In the rows, 128 means zero.
Each row is followed by its class number.
[ 62 148 182 141 136 179 114 147 140 149 105 133 132 156 111 122  65  81
 120 125 105 157 135 158 119 137 151 146 114 139 101  89 215  75 112 125
  93] -> 5
[ 57 145 186 125 174 157 110 144 133 147 139 150 133 126 112 108  51  98
 108 112  91 161 126 157 122 168 145 101 107 139  91  93 188  74 116 121
  93] -> 8
[125 141 167 152 174 141 131 145 144 186 144 144 132 153 119 151 136 102
 125 140 114 136 140 170 136 140 119 102 135 135 110  44 138 123  90 113
  90] -> 11
[ 45 109 166 122 150 159 135 134 107 136 139 127 159 127 141 121  71  76
 118  87 110 139 134 140 104 158 170 139 125 141 129  99 210  59 137 142
 105] -> 0
[ 79 127 170 118 183 132 126 147 159 177 153 150 124 118 142 120  96 106
  83 146  95 134 125 177 131 134 118  66 119 118  95  46 139 125 117 108
 119] -> 4
[ 72 115 159 120 158 146 123 153 150 178 147 146 154 142 147 128 111  93
 111 106 111 117 133 172 129 140 144  98 146 134 110  42 128 115 120  98
 117] -> 9
[ 99 137 159 130 200 141 145 167 146 176 158 153 116 138 136 137 118 118
  83 137 107 124 134 171 139 148 106  50 116 126  94  60 151 144  95 110
  77] -> 2
[ 91 147 175 130 191 123 124 167 150 196 152 139 122 137 136 135 107 107
  95 159 100 136 127 163 135 133 118  56 120 123  90  75 130 111 115 101
 100] -> 9
[ 97 139 164 131 152 135 124 154 155 184 159 151 133 148 150 131 116 102
 120 137 103 144 127 173 144 133 130  72 130 124 106  37 122 132 114 101
 110] -> 5
[ 66 132 159 134 149 162 108 142 156 138 128 133 126 149 123 117  69  89
 112 122  95 157 117 139 118 149 163 130  93 149  97  82 191 100 117 120
  88] -> 7
[ 77 148 181 150 154 158  79 120 113 159 118 146 133 149 101 135  82  96
 134 128 122 175 129 154 123 156 136 112 127 136 113 103 207  75 102 110
  73] -> 5
[ 54 144 184 124 161 173 106 160 145 148  99 167 150 147 118 121  61 101
 107  93 101 155 129 146 120 163 141  94 105 137  89  88 196  96 104 118
  76] -> 6
[ 98 107 154 138 209 117 145 151 155 167 167 131 117 128 150 143 128 108
 101 144 102 127 134 165 140 128 113  56 125 133 119  65 195 135 106 128
  91] -> 0
[ 62 119 186 125 182 159 111 135 145 146 120 135 122 132 124 105  62  99
 104 126  96 155 122 179 120 161 152 118 100 150  98 102 172  89 117 117
  96] -> 11
[ 99 134 169 135 168 162 137 178 150 189 153 141 142 126 126 141 113  93
 101 147  86 142 130 172 135 121 119  77 120 135 102  44 161 119 113 109
  90] -> 3
[ 95 115 169 135 182 136 132 161 149 194 141 142 126 136 133 140 136 115
 107 135  98 150 143 198 133 148 112  69 127 133  90  55  99 137 111 104
 101] -> 4
[ 70 138 177 130 162 165 105 121 119 138 116 154 129 141 115 119  76  90
  95 128 103 167 121 142 108 149 138  99 120 144 111 106 208  73 113 111
  82] -> 3
[ 66 135 175 128 148 174 133 134 116 142 110 163 135 147 123 116  89  87
 119 123 106 166 127 139 113 130 151 107 135 147 124 103 218  53 141 116
  99] -> 9
[ 59 129 175 134 195 146 133 165 163 176 141 145 117 131 138 137 106 107
 102 148  84 155 137 173 127 140 122  62 125 130  72  61 134 132 125 132
  78] -> 4
[129 132 150 149 196 135 139 177 151 180 167 132 112 106 140 120 118 115
  75 114  98 134 149 199 143 144  98  72 112 153  88  50 133 138 117 138
  97] -> 3
[ 97 115 171 142 181 130 125 151 156 176 170 160 111 139 124 133 131 113
 113 130 101 153 141 187 132 153 134  76 136 147  88  51 128 148 120 123
 100] -> 5
[ 36 131 172 120 175 150 132 169 150 194 147 155 134 131 133 133 114 116
  90 139  96 159 122 150 136 142 142  52 119  94 101  59 180 147 109 112
  88] -> 4
[ 60 131 185 128 163 158 135 145 137 194 158 166 134 138 117 142 119 110
 105 135 106 147 124 162 131 162 140  73 120 106 105  55 138 124  96  90
  84] -> 9
[ 68 114 176 120 162 152 105 103 141 145 120 153 144 144 118 119  68  96
 114 110 102 144 119 152 104 166 164 125 120 147 102  99 172  71 123 117
 108] -> 1
[ 97 113 161 125 208 125 127 169 175 187 132 136 135 127 137 148 122 110
  86 146 105 128 126 183 125 137 127  68 138 138  94  64 126 145 118 123
  89] -> 10
[ 81 137 179 120 169 128 124 164 154 176 138 157 137 146 132 139 103 105
 104 131 103 147 118 168 135 141 128  51 137 125 111  62 146 127 106  94
 110] -> 6
[ 61 126 182 124 179 164 128 135 150 125 121 139 139 143 122 105  69  80
 105  93  92 141 143 160 118 155 144 122 105 148 101  94 194  89 108 133
 106] -> 5
[ 57 141 194 112 173 150 127 184 159 176 154 163 136 130 129 120  90  87
  87 124  98 136 132 172 137 132 110  42 124 123  98  47 165 126 116 100
 121] -> 6
[ 69 133 175 136 175 146  75 142 144 141 126 162 127 135 109 111  53 104
 108 129 111 170 115 147 110 155 149 108 103 143  97  87 215  87 127  98
  86] -> 10
[ 43 149 172 125 153 176 125 131 125 150 127 155 139 153 125 126  62  90
 122 106 111 124 135 152 128 158 137 106 121 128 101  91 210  76 121 121
  80] -> 5
[ 70 112 163 139 164 146 101 144 128 145 148 138 120 135 122 127  61  96
 123 114 118 157 133 160 113 161 155 127 103 158  99  70 206  79 143 118
  96] -> 4
[ 57 128 173 136 149 178 108 118 137 130 122 158 120 155 133 112  78  94
 119 140 107 163 124 148 123 142 167 130 105 142 109  79 203  96 113 102
  77] -> 7
[ 48 115 170 128 153 158 113 117 133 142 138 145 143 153 114 125  78  84
 132 101 117 127 119 134 110 146 166 127 118 138 109  83 209  83 131 122
  91] -> 0
[106 123 198 128 184 147 124 150 151 181 115 164 128 147 133 149 124 114
 103 154 100 164 136 187 135 130 125  56 139 134  98  52 172 134  95 116
  94] -> 2
[ 78 123 160 128 188 162 120  84 119 141 100 137 142 142 129 131  92  98
 106 116 102 144 126 161 115 156 123  94 128 155 120 126 184  73 117 129
  73] -> 1
[ 45 111 183 109 181 143 126 151 161 175 147 164 135 145 147 143  92 119
 104 135 107 128 120 169 125 153 125  43 126 102 104  61 170 123 103  97
 102] -> 2
[ 61 128 180 140 162 169 116 152 125 146 132 144 134 137 122 120  79  83
 128 119 111 157 138 156 118 154 150 127 133 143 114  89 198  74 116 130
  85] -> 11
[ 66 134 183 144 134 175 108 124 116 130 120 148 125 165 125 130  71  79
 125 125 137 166 134 141 113 157 169 158  98 135 121  74 207  77  99 107
  80] -> 7
[106 137 162 125 173 159 134 171 147 186 156 130 130 133 144 124 120  94
  85 139 105 124 136 171 146 124 103  64 104 130 100  45 153 132  99 105
  95] -> 2
[ 79 132 178 129 157 143 127 164 153 198 151 145 130 143 117 136 102 102
 121 136 102 140 123 185 134 143 137  91 120 120  90  62 123 124 122 105
 101] -> 5
[ 71 131 180 141 169 149 120 131 139 131 131 140 129 138 122  99  74  84
 110  95 115 159 127 142 116 147 162 143  92 132 112  80 196  90 126 143
 104] -> 0
[ 70 150 154 151 153 145  99 134 127 130 154 136 117 145 117 107  72  98
 109 116 126 158 111 118 117 133 148 111  94 140 123  79 231  93 122 115
  95] -> 0
[ 59 113 180 115 170 163 125 130 147 130 113 145 142 162 118 124  72  95
 120 103 100 143 115 150 114 158 164 101 109 141 115 102 207  87 116 120
 100] -> 2
[ 64 136 173 134 149 178 116 136 144 164 117 154 140 171 130 133  88  92
 138 117  88 173 136 157 131 161 156 121 102 144  89  69 184 100 137 120
  72] -> 5
[112 127 148 155 190 139 131 144 152 194 146 136 122 147 126 153 159 119
  90 152 100 145 139 172 142 133 120  85 139 127 112  54 178 157  96 120
  74] -> 3
[ 85 110 190 138 180 166 111 132 148 141 108 167 148 158 117 140  88  88
 133 141  92 160 133 157 111 148 155 129 125 141 114  80 207  72 109 109
  84] -> 3
[ 93 117 150 144 176 134 116 146 157 127 147 147 128 151 112 113  73 104
 123 101 105 148 120 140 120 162 170 141  93 142 119  88 216 103 108 126
 100] -> 5
[ 57 137 174 143 159 165  98 122 132 138 127 152 135 158 115 119  77  87
 131 124 109 155 132 151 114 168 164 141 128 140 102  89 173  77 126  99
  75] -> 10
[ 85 139 171 137 150 155 133 150 147 184 140 133 127 146 123 151 110  96
 118 135 116 124 133 178 135 123 129  82 137 135  89  33 143 127 114 123
  91] -> 4
[ 79 109 161 125 198 141 131 154 155 185 148 137 141 135 156 136 134 101
  91 156  96 146 131 168 136 136 128  68 128 124 122  69 151 134 100 102
  95] -> 1
[ 94 135 169 143 161 133 134 170 159 177 168 141 118 135 132 139 106 103
 104 121 115 131 144 182 126 145 117  83 128 137  87  30 133 126 121 114
 113] -> 10
[ 75  92 168 107 182 137 117 146 158 174 147 148 159 134 149 130 114  88
 115 111  85 135 129 182 131 151 137  64 139 140 109  58 141 126 135 109
 108] -> 10
[110 127 161 134 186 143 148 128 149 197 151 132 118 139 139 154 148 118
 103 169  91 135 131 182 152 127 126  60 139 138  96  55 145 150  99 130
  64] -> 8
[ 71 149 177 131 162 171 147 169 145 183 140 140 136 131 141 134 124  88
  82 144  87 155 142 166 138 131 102  65 124 120 112  58 161 125 107 121
  90] -> 6
[ 64 153 168 139 159 158 116 157 139 136 139 140 130 152 115 107  63  99
 122 110  97 163 116 129 124 154 149 104  91 138 111  90 209  90 100 105
  93] -> 11
[ 65 150 175 132 159 172 106 121 143 156 128 155 139 164 107 123  86  86
 119 115  87 159 132 146 122 170 133 114  98 139  87  80 166  94 118 106
  80] -> 5
[ 71 140 147 141 146 149 116 103 115 129 134 133 126 153 122 113  69 102
 132  86 119 145 114 143 112 159 165 132 126 157 115 101 178  80 139 137
  89] -> 11
[ 76 129 146 125 177 144 153 147 158 178 147 143 128 134 135 135 133 105
  76 126 111 130 133 155 129 132 121  87 132 120 115  60 180 140 111 124
 104] -> 5
[ 59 122 184 118 178 146 129 162 152 187 148 152 137 138 135 133 122  98
  95 131 103 151 141 181 127 156 119  66 131 121 105  67 128 123 107  95
 116] -> 5
[ 53 127 169 114 175 166 128 130 143 138 104 147 151 145 120 112  87  82
 104  88  85 142 130 146 116 159 127  95 121 146 103 119 179  81 124 123
  89] -> 6
[ 88 122 168 138 185 143 130 177 158 184 144 126 123 115 130 139 112 105
  95 134 105 130 143 201 131 127 110  69 139 143  85  48 129 136 114 134
  99] -> 4
[ 74 137 160 145 181 142 108 117 150 131 114 146 122 172 117 123  94 102
 110 124 114 143 120 137 119 155 143 115 113 135 118  98 202 102  99 115
  83] -> 0
[101 142 154 145 177 129 146 156 165 182 150 117 108 137 127 140 117 117
  89 148 114 113 128 177 142 116 131  91 121 129  97  59 158 149  97 125
 102] -> 7
[113 136 176 156 155 154 121 126 157 129 121 148 123 152  86 121  71  99
 132 107 100 138 133 166 111 154 169 171 106 166  84  73 166  87 110 133
 104] -> 7
[ 64 122 186 132 185 167 106 123 133 145 113 156 133 143 118 123  81  95
 124 128 105 147 133 166 121 146 136  93 115 141  97  91 184  85 118 119
  78] -> 4
[ 58 154 183 129 160 172 123 150 136 141 122 143 124 153 121 114  72  85
 103 110 103 150 136 149 127 146 128  85 101 151  93  94 200  87 122 118
  87] -> 6
[ 94 133 170 149 190 165 126 128 133 135 123 147 114 141 116 125  90  91
 103 128 109 164 141 174 123 164 127 123 101 155 109  83 188  92 123 113
  65] -> 10
[ 96 141 179 139 168 163 124 137 132 127 132 160 115 169 126 116  68  97
 121 117 105 147 138 156 118 168 151 120  93 157  85  80 166  82 121 119
  82] -> 2
[ 56 116 181 122 177 165 124 117 132 138 123 158 143 129 115 115  62 103
 129 112  99 136 118 169 111 160 157 118 127 146 109 104 176  70 123 114
  92] -> 11
[ 46 117 167 115 185 133 150 162 162 174 159 156 128 136 168 130  92 120
 107 154 104 121 111 161 137 135 147  60 131  94 123  67 169 127 108 110
 103] -> 11
[ 93 137 159 142 188 131 126 150 155 188 141 155 123 148 113 160 129 129
 105 137 113 139 122 167 139 154 128  59 129 125 103  64 160 156  93 117
  76] -> 7
[ 76 135 152 131 173 132 150 144 154 177 170 135 122 138 153 132  99 113
  98 142 105 111 125 172 148 133 139  78 132 115 113  51 168 133 105 110
 105] -> 1
[ 69 130 176 136 145 149  99 118 121 142 118 165 137 155 125 134  77 108
 123 129 119 166 124 139 109 170 179 136 125 134 114  90 186  82  95  97
  90] -> 7
[ 66 142 178 141 149 165 121 135 136 130 134 140 127 152 113 119  70  80
 115 117 112 161 130 134 109 150 153 146 112 129 115  77 217  68 117 122
 103] -> 2
[ 86 127 175 127 173 132 126 180 171 185 161 172 127 143 136 125 103 110
 121 153 110 128 123 176 135 136 144  83 129 115  96  55 117 120 118  95
 114] -> 5
[ 63 143 176 117 170 151 128 159 145 192 141 142 146 141 138 137 115  91
 100 121 100 127 134 170 142 138 109  48 135 122  95  64 136 130 113 109
  90] -> 6
[ 49 132 183 113 170 169 121 135 143 143 120 137 148 145 123 111  73  80
 115 106  89 140 130 148 122 152 149 100 120 141  96 101 184  76 111 132
  92] -> 8
[ 64 123 147 112 190 148 153 137 153 166 160 127 156 123 154 125 121  89
  85 111  82  88 133 149 125 130 120  62 149 126 101  80 133 115 117 140
  98] -> 3
[ 89 134 173 116 190 152 148 170 159 181 133 157 146 131 139 136 111  90
 100 137 107 118 127 169 132 121 114  59 127 123 101  57 139 118 129 114
  92] -> 10
[ 63 127 172 121 183 159 123 122 134 128 129 120 130 134 126 100  63  89
 105 100  96 129 132 161 115 149 138 105 110 160  95 119 188  62 137 128
 106] -> 2
[ 75 139 171 140 180 142 130 175 157 190 159 129 125 140 125 135 115 107
 109 131 100 125 131 179 137 139 114  55 116 135  84  63 122 135 116 117
  91] -> 0
